In the rows, zero is written as 128.
Each row is followed by its class.
[111 114 131 126 142 115 134 125 130 133 135 108 111 126 132 125 122 130
 135 115 117 120 125 105 107 129 132 132 120 135 136 136 121 132 124 123
 139 122 134 125 110 136 110 110 130]
nukil
[128 117 157 141 160 132 122 132 127 154 106 163 131 118 132 111 116 123
 119 120 128 122 137 152 130 161 139 131 110 121 132 120 126 121 144 112
 113 131 109 159 114 110 138 166 127]
Bem
[118 116  95 124 131 150 132 124 138 125 128 108 123 147 155 176 169 169
 115 145 123 140 110 122 155 130 138 131 102 130 136 132 111 116 115 141
 102 136 140 113 146 127 148 148 128]
Dize
[127 137 117 112 124 105 127 141 105 114 152 129 167 128 110 155 123 131
 129 137 156  98 124 138 118 115 157 111 132 109 142 115 109 158 131 127
 134 142 122 131 105 127 103 133 133]
mif
[134 126 100 119 135 134 131 120 141 138 121 141 113 132 127 109 147 115
 127 128 118 137 128 112 124 126 123 128 116 140 111 142 130 107 128 131
 109 129 120 130 133 126 135 130 136]
Negi
[108 119 137 120 153 138 136 139 133 144 111 123 128 127 120 123 120 117
 133 125 116 122 117 109 121 134 126 144 120 147 127 121 135 138 129 125
 145 133 116 123 112 128 110 129 128]
luko
[119 111  98 112 125 129 120 118 129 133 141 131 121 125 102 111 141 139
 136 131 135 121 142 118 120 120 126 128 120 103 122 131 101 115 118 134
 124 130 118 120 130 140 126 138 118]
bebak
[131 116 144 132 129 125 121 114 115 131 128 134 144 120 125 103 111 136
 125 133 136 138 117 141 105 138 136 116 135 122 139 130 136 107 138 127
 130 140 136 132 133 136 142 142 134]
Visu
[103 104 112 160 115 120 118 141 146 146 107 152 141 145 135  89 136 142
 106 104 127 169 119  93 100  99 139 152 128  97 142 193 118 133 121 152
 128 120 140 106 155 114 104 165 142]
Negi
[105 138  88 132 124 145 113 115 147 125 131 170 116 120 117 130 149 128
 133 143 120 141 141 123 126 142 122 124 118 134 132 130 130 102 118 146
  94 131 131 105 163 125 133 146 127]
zopi
[104 156  92 131 106 145  98 102 129 108 144  95 109 124 121  77 133 149
 140 147 138 136 115  95 110 104 118 102 131 147 146 160 147 133 121 169
 104 151 162  84 150 155 118 107 121]
Vavo
[104 101 165 136 139 120 152 124 134 141 119 117 140 117  94 113 120  98
 122 129 126 127 101 132 118 137 127 128 140 138 140 145 155 151 142  88
 168 132 121 113  90 144 113 108 142]
mamok
[144 142  91 115 117 158 150 111 183 140 142 193 122 157 132 151 168  95
 140 125 100 103 156  84 113 158  98 140 115 131 129 139 109 109 107 131
 119 136 122  96 125 140 127 108 111]
buva
[145 134  91 104  92 102 137  99 100 105 127 119 145 124 134 132 116 125
 136 132 126 117 151 108  96 103 127 122 117 102 137 122 105 147 151 107
 111 114 106 140 134 122 101 127 121]
mamok
[118 111 141 107 144 114 131 109 117 163 130 137 119 121  86 169 139 115
 128 118 121  98 143  99 105 152 115 133 114 150 140 145 118 127 131 102
 139 115 124 131 108 150 122 105 111]
mamok
[100 119 117 133 150 123 117 108 138 122 125 126 127 110  99  68  93 125
 168 144 152  95 150 144 109 165 123 104 130 136 171 121 135 108 135 138
 106 154 122 111 107 128 104 104  95]
luko
[104 136 155  93 165 140 107 168 133 164 122 167 135 103  63 125 144 110
 151 165 114 123 148 119  79 192 112 151 104 119 145  92 143 100 105 168
 121  93 139 175 113 141 119 160 108]
luko
[122 123  98 110 108 125 128 110 123 136 123 138 129 126 109 124 122 135
 123 120 131 113 128 108 111 108 127 135 102 129 125 114 107 150 132 127
 125 121 115 109 132 135 116 129 123]
mif
[105 124 158 132 132 127 126 128 126 116 142 132 117 137 146 148 155 142
 141 138 146 123 117 116 140 104 138 104 153 159 121 115 148 149 131 109
 149 127 106  90 134 142 113  93 129]
zopi
[ 93 102 173 155 135 122 119 126 106 146  91 147 124 127 127  89 107 145
 110 106 150 111 124 147 116 138 150 131 134 127 116 102 137 136 141 126
 124 146 110 142 118 125 126 143 107]
Negi
[144 116 124  83 120 109 143 126  85 117 134 114 144  96 115 112 119 154
 126 151 158 155 121 154 142  83 138 125 135 128  99  87 139 147 135 116
 149 138 119 142 137 129 128 128 146]
Vavo
[142  86 135 129 133 167 124 125 145 164 105 164  91 135 148  43 124 122
 125 120 130 121 130 155 141 149 113 132 113 126  81 109 111  92 120 131
 127 150 102 118 144 113 133 122 104]
Negi
[139 132 101  91 172 109  91 115 147 114 186 159 127 162 186 186 189 160
 113 117 136 100 120 126 102  44 144  81 119 114 118 117  75 159  94 134
 131 122 158 113 161 209 142 133 122]
nukil
[121 125 153 123 140 124 129 129 134 138 113 140 142 131 132 109 131 143
 119 115 113 126 120 126 107  91 122 117 125 116 122 137 118 145 130 119
 127 138 123 123 143 121 137 143 135]
Dize
[129 118 159 120 113 136 132 106 107 132 126 134 115 124 109 122 133 128
 135 136 143 126 124 105 115 156 114 134 130 121 114  87 143 105 135 110
 132 119 140 150  89 172 124 116 136]
Vavo
[124 117 146 142 127 138 119 113 110 123 143 125 127 134 136 117 137 138
 112 124 137 121 119 138 134 136 123 114 122 119 109 118 145  88 134 115
 149 140 143 124 145 145 143 120 124]
mamok
[134 137 119 131 110 153 142 134 113 118 141 129  82 131 123 113 142 108
 126 148 119 143 112 138 125 119 125 113 153 120 105 111 123 111 119 128
 128 122 108 143  98 113 130 130 141]
Negi
[123 112 155 118 162 128 128 135 126 146 122 138 135 129 126 123 148 120
 117 132 129 140 121 126 115 117 131 121 119 138 107 115 132 122 120 114
 138 118 128 133 132 141 136 129 133]
Negi
[115 134  73 110  90 111 158  96 135 112 116  80 135 114 129 141 119 115
 127 136 106 118 116  96 104  98 132 138 120 131 131 125 139 168 143 105
 120 116 101 120 123 113 112 114 127]
mamok
[116 109  85 121 129 103 134 120 143 143 127 150 128 117 112 112  90 122
 117 116 111 125 147 127 101 146 126 137 128 137 144 131 119 113 132 115
 133 136 107 127 138 100 113 149 122]
nukil
[119 134 128 128 109 151 128 123 130 132 125 139 119 128 127 142 144 110
 115 154 112 119 133 121 102 155 129 123 110 128 127 103 146 107 119 120
 134 112 125 133 148 132 139 126 115]
mamok
[128 145 100 108  89 132 133 104 115 114 117 124 121 121 120 126 123 141
 128 138 104 129 128 114 103 115 129 131 110 120 123 108 126 133 135 139
 107 134 115 132 145 121 123 133 115]
mamok
[122 131 135 111 118 129 144 106 111 127 117 148 142 146 124 133 136 149
 103 131 105  93 141 129 106 114 118 120 113 108 128 123 117 125 136 112
 112 157 101 120 143 116 149 143 127]
Dize
[112 136  97 104 101  98 156  98 121 118 137 107 117 127  78 148  88 111
 121 128  78 105 135  92  57 123 132 119 117 148 156 120 138 111 136  85
 143 133 101 125 119  92 133 104 108]
nukil
[124 114 152 122 131 107 145 105 124 135 110 122 150 133 117 130 103 131
 126 101 127 130 123 116 115 108 122 144 140 123 129 166 126 159 125 119
 144 141 122 124 117 147 109 110 148]
buva
[131 121 102 112 108 148 127 116 126 148 146 149 135 124  99 135 145 113
 114 146 116 104 147 127 133 163 115 134 108 130 113 124 140  89 138 118
 118 154 119 115 165 104 151 130 102]
mamok
[160  90 147 107 153  95 155  94 106 132 137  83 183 118 161  96  95 149
 138 122 133 133  83 112  96 114 159 128 125 119 149 148 125 150 175  72
 148 135 121 159  85 129 120 134 147]
Visu
[154 119 105 148 133 147 124 116 156 126 126 130 103 129 181 129 139 126
 140 115 128 135 120 131 114 161 151 124 109 117 128 113 106 117 115 135
 123 112 121 140 108 120 124 138 132]
Bem
[110 139 148 136 168 135 117 130 132 138 124 131 130 139 124 118 138 113
 150 145 133 106 162 113 115 128 136 109 134 131 121 118 126 112 118 107
 107 125 125 130 130 122 129 118 118]
bebak
[135 121 203 158 121 117 131 130 101 140  99 148 118 133 137  52 119 145
 142 100 116 163 131 147  91 128 112 116 153 104 119 187 142 125 146 136
 138 136 116 142 119 130 134 126 167]
Negi
[139 132  79 116 117 126 135 112 135  87 153 108 119 125 149 132 121 130
 134 144 122 146 123 116 127  94 132 123 109 113 120  99 114 118 116 133
 116 123 146 119 143 150 113 120 144]
nukil
[ 96 116 124 132 149 121 103 124 124 142 139 133 110 112 127 111 120 142
 130 125 137 114 151 120 124 132 121 128 120 128 127 122 117 122 127 138
 109 127 133 119 146 132 107 130 118]
nukil
[113  75 163 160 120 101 120  95  84 123 141  92 147 146 100 160 102 139
 126 127 172  78 136 128 103 183 159  98 149 119 182 125 127 107 160  60
 127 139 117 159  81 123 130 123 104]
Dize
[129 126 124 117 123 110 136 103 118 126 121 122 134 119 128 140 118 143
 133 128 117 122 145 120 103 119 131 124 112 133 129 119 137 142 139 106
 124 127  94 133 137 121 135 138 133]
Bem
[101  86 151  91 161 103 149 156 137 186 115  89 146 102 119 159 114 116
 133 111 130  97  97 144 166 137 118 137 114 149 114 147 121 172 139  93
 170 134 114 136  95 141 121 104  98]
mamok
[117 141 108 115 134 117 130 135 126 122 144 116 119 115 120 149 127 138
 119 141 125 134 119 131 131 143 138 130 127 135 126  98 136  95 125 142
 130 126 127 142 124 112 125 138 127]
nukil
[161 168  37  82 112 134 108 122 117  84 157 179 110 134 101 106 136 150
 110 147 141 139 129 116 151  49 134 113  91 115 109  78  69  99 118 162
 119 133 115 137 148 145 103 188 127]
mif
[122 126 103 112 139 146 131  92 134 135 134 167 108 129 115 118 142 137
 130 139 113 113 146 116 115 143 119 115 110 144 120 116 116  99 128 124
  88 160 111 112 132 136 137 128 119]
Negi
[111 114 140 143 120 132 131 121 123 134 112 141 115 122 121 135 128 143
 114 122 137 148 144 112 134 122 134 128 117 141 130 132 120 125 126 113
 141 133 123 112 131 130 130 132 132]
Vavo
[127 129 101 104 117 142 120  99 130 147 140 142 117 128 107 137 140 141
 139 145 118 119 126 130 108 169 119 121 124 132 134 126 127  87 130 142
 103 153 123 109 133 121 146 125 113]
Visu
[132 148 122 121 137 134 125 141 127 133 130 149 125 123 114 118 147 132
 126 140 120 152 128 130 124 104 133 121 135 140 110 138 131 121 121 152
 114 142 118 122 145 105 132 140 138]
Negi
[129 135 103 132 127 128 126 104 126 125 129 113 113 122 122 129 130 136
 133 127 119 130 141 125 122 153 124 121 110 137 131 135 132 104 136 126
 118 136  98 125 126 101 134 141 132]
Bem
[126 121  88 118 143 141 102 128 133 148 130 158 120 119 154 133 142 141
 106 146 160 130 139 148 148 117 142 124 114 131 105 105 120 119 103 136
 120 129 136 128 171 128 136 146 124]
Vavo
[125 126 128 148 138 137 117 107 127 121 141 117 105 131 141 105 122 138
 138 139 135 128 137 128 140 122 130 120 124 115 124 132 118 103 128 132
  95 139 141 130 133 134 123 127 137]
nukil
[125 123  91 139 115 164  85 136 147 133 136 158 103 136 128 100 157 133
 144 136 138 137 134 128 123 164 128 126  97 127 130 127 118 121 112 175
 105 124 147 103 151 146 121 133 126]
mif
[142 130 105 133 138 126 123 124 119 122 122 119 113 132 131 103 131 110
 147 121 128 132 153 129 123 130 125 128 125 119 111 133 113 116 129 123
 115 115 117 138 121 115 128 120 139]
bebak
[129 114 137 117 134 146 120 114 121 126 121 108 104 139 123 104 139 141
 145 131 129 131 138 126 129 141 126 118 115 114  94  96 115  75 111 129
 129 128 123 147 129 153 143 132 122]
bebak
[103 105 135 134 116 109 131 150 116 125 126 136 128 137 126 101 116 114
 127 112 142 110 130 116 100 109 143 117 143 117 129 108 138 134 127  99
 176 108 126 134 127 144 126 118 108]
bebak
[128 113 164 151 143 124 126 108 120 116 124 107 143 150 128 127 124 138
 126 130 136 126 145 124 110 138 155 107 138 112 123 124 134  76 122  95
 135 134 121 148 129 133 149 131 141]
bebak
[132 114  85  96 109 122 136 109 119 135 149 129 133 124 109 147 121 144
 127 130 117 115 117 132 120 138 122 133 135 139 136 142 118 127 136 136
 120 162 116 106 126 124 138 128 119]
Visu
[118 113 165 140 121 133 111 146 138 125 123 143 127 133 124 127 126 123
 136 126 126 136 125 122 128 135 127 127 131 132 116 118 133 121 121 126
 138 117 122 134 137 146 125 134 121]
zopi
[135 127 109 123 129 128 133 129 119 125 128 122 138 125 129 110 136 137
 135 140 151 142 121 137 139 139 154 127 142 118 123 125 134 107 133 138
 127 141 124 136 127 119 126 138 139]
bebak
[107 136  85 125 102 155 118 141 134 114 139 109  74 114 141 116 148 121
 144 125 111 153  97 103 148 149 123 121 123 157 103 115 150  99 131 144
 145 120 120 133 129 127 124 133 131]
zopi
[130 140  73 113  86 142 125 125 138 145 145 132  95 130 113 159 177 130
 133 133  98 141 136 109 117 122 109 133 100  95 122 175  96 115 112 151
 128 112 121 126 144 117 138 147 118]
mamok
[125 141 105 128 141 130 139 109 134 126 121 101 127 131 137 136 130 121
 146 150 140 124 114 111 121 126 157 120 136 129 135 121 134 122 122 118
 109 121 135 145 108 138 125 120 134]
bebak
[120 138 141 123 128 129 106 118 100 149 116 147 122 107 106 122 143 132
 121 140 140 140 141 138 121 143 125 130 130 103 118 125 128 110 138 140
 106 114 119 152 140 120 114 151 141]
mamok
[124 127 142 130 129 145 129 108 119 135 111 110 134 124 125 116 123 125
 142 133 117 130 149 130 106 136 123 120 126 119 124 123 121 114 137 125
 108 140 103 123 139  95 137 130 127]
luko
[131 118 194 171 125 150 135 106 157 158  95  72 124 167  88 146 150 114
 117 117  86 155  93  59  58 156 149 153 107 176 160 155 155 124 123 108
 157  87 118 138  89 113 164 153 100]
Bem
[121 160 151 167  95 139  90  93  80 141 122 130  90 119 109 140 155 190
 165 103 154 164 140  97 123 140 120 130 128 128 145 183 104 129 147 197
  85 141 158 102 137 140 103 120 117]
mamok
[104 147 111 104  97  95 126 156 153 151  98 153 150 128 111 101 107 121
 144 106 120 128 123  87  92  47 114 135 135  94 135 160  89 205 125 146
 130 101 114 114 128 134  70 147 131]
mif
[131 127  88 116 116 145 117 130 130 143 138 162 108 131 104 113 132 113
 130 130 137 111 123 147 134 150 119 119 124 131 124 113 112 117 128 138
 121 136 125 117 118 126 127 129 120]
mif
[131 135 121 123 138 140 127 137 123 133 123 126 105 126 126 117 143 123
 138 144 129 134 128 139 124 128 147 120 133 126 124 121 123 123 116 135
 121 114 124 151 119 125 143 131 125]
bebak
[117 154 142 116 117 132 117 147 140 135 101 134 125 103 112 107 157 100
 165 156 144 159 122 126 105  97 144 116 148  92 142 126 120 153 123 170
  75  94 151 130 120 123 115 125 133]
Visu
[102 137  66 122 112 153 135 126 134 120 161 112 105 119  94 132 162 119
 111 146 112 116 102 103 134 154 126 139 105 163 140 145 158 112 121 154
 150 148 144 100 125 138 133 126 111]
mamok
[139 120 140 110 125 130 140 117 120 141 115 126 136 122 103  89 123 119
 142 133 127 133 136 137 111 125 125 123 137 115 110 124 133 105 127 121
 127 136 120 132 139 121 148 116 129]
bebak
[119 130 146 131 140 127 110 123 138 131 139 118 100 132 119 126 137 135
 141 126 117 136 136 115 114 103 121 118 127 129 116 125 115 118 113 136
 117 119 138 121 137 138 128 118 125]
nukil
[107 102  46 100  86 136 173  89 153 134  95 127 124 129 155 166  96 127
  91 126  91  88 134 114 106 118 154 133  73 143 150 132 120 134 125  95
 144 158  72  90 178  96 157 112 103]
luko
[121 154 115 100 137 118 125 117 105 138 121 134 117 120 108 143 145 161
 137 141 129 134 127 116 121  74 134 133 128 114 122 145  87 168 122 166
  73 134 115 134 111 129 101 145 129]
Negi
[115 100 125 137 128 111 127 128 125 127 105 133 144 143 120 100 115 122
 122 122 134 136 148 107 103 107 151 125 125 112 139 130 120 121 130  93
 141 110 118 152 139 135 130 163 125]
bebak
[122 112 130 117 119 122 129 125 122 130 137 164 133 130 107 138 133 129
 122 122 117 130 134 122 118 155 110 134 122 123 125 131 128  89 128 121
 141 127 121 126 137 139 132 136 132]
zopi
[133 132 117 117 103 120 131 106 129 114 122 126 126 123 131 119 116 134
 145 124 114 145 121 121 115 100 118 121 124 120 121 139 116 136 133 125
 120 128 109 113 142 129 119 118 134]
zopi
[121 115 127 112 143 136 136 133 118 124 165 134 107 132 130 156 148 158
 128 121 107 131 128 123 140 166  93 126 111 157 116 123 130 102 118 119
 160 144 146 112 103 169 149 109 134]
Vavo
[111 111 142 113 138 105 139 132 140 143 111 102 139 138 132 168 138 125
 119 117  97 125 115  95  99 108 147 128 116 128 131 141 123 151 128  86
 155 101 111 164 111 137 127 146 126]
mamok
[135  56 172 120  88 137 167   4 164  92 115  79 126 150 129  74 153 196
 174 150 116 110 148  68  21 114 111 129  74  43 132  86 117  81  81 105
 112  97 145 104 123 223 138  70 138]
Dize
[127 134 111 124 149 114 105 123 138 131 150 117 123 126 112 127 113 122
 142 123 111 125 137 133 118 127 116 120 135 129 118 139 116 118 128 130
  99 146 132 123 131 111 118 122 133]
nukil
[127 108  90 104 128 119 130 117 139 122 146 119 139 136 128 173 148 117
 142 140 119 105 132 101 123 171 143 123  97 109 150 138 110 115 142  99
 114 132 123 143  97 145 106 125 122]
mamok
[133 146 118 120 120 122 144 124 138 104 118 106 151 132 135 151  88 122
 124 129 114 133 113 152 153  88 121 132 139 145 111 108 128 172 125 122
 119 145 112 128 130 125 134 122 118]
buva
[133 120 138 125 129 129 122 129 139 116 137 138 133 130 133 125 136 118
 145 133 127 137 130 109 134 124 128 117 129 130 117 127 131 105 127 115
 126 122 127 129 141 140 124 122 135]
zopi
[117 109 144 142 148 132 123 100 128 149 121 130 114 113 134 112 137 141
 132 110 131 119 146 122 123 139 119 127 105 133 129 148 124 131 139 121
 115 129 116 112 130 130 139 128 132]
Bem
[131 107  92 118 102 133 143  82 125 154 110 139 115 130 105 130 111 113
 122 132 118 116 139 122 107 156 126 131 109 125 133 134 122  95 136  92
 128 140 102 117 141 103 123 114 113]
mamok
[131 124 146 112 144 127 128 143 128 148 138 153 136 125 115 153 139 124
 120 135 137 126 142 100 136 136 126 131 126 152 116 120 129 115 124 109
 149 131 126 127 124 134 121 124 131]
Vavo
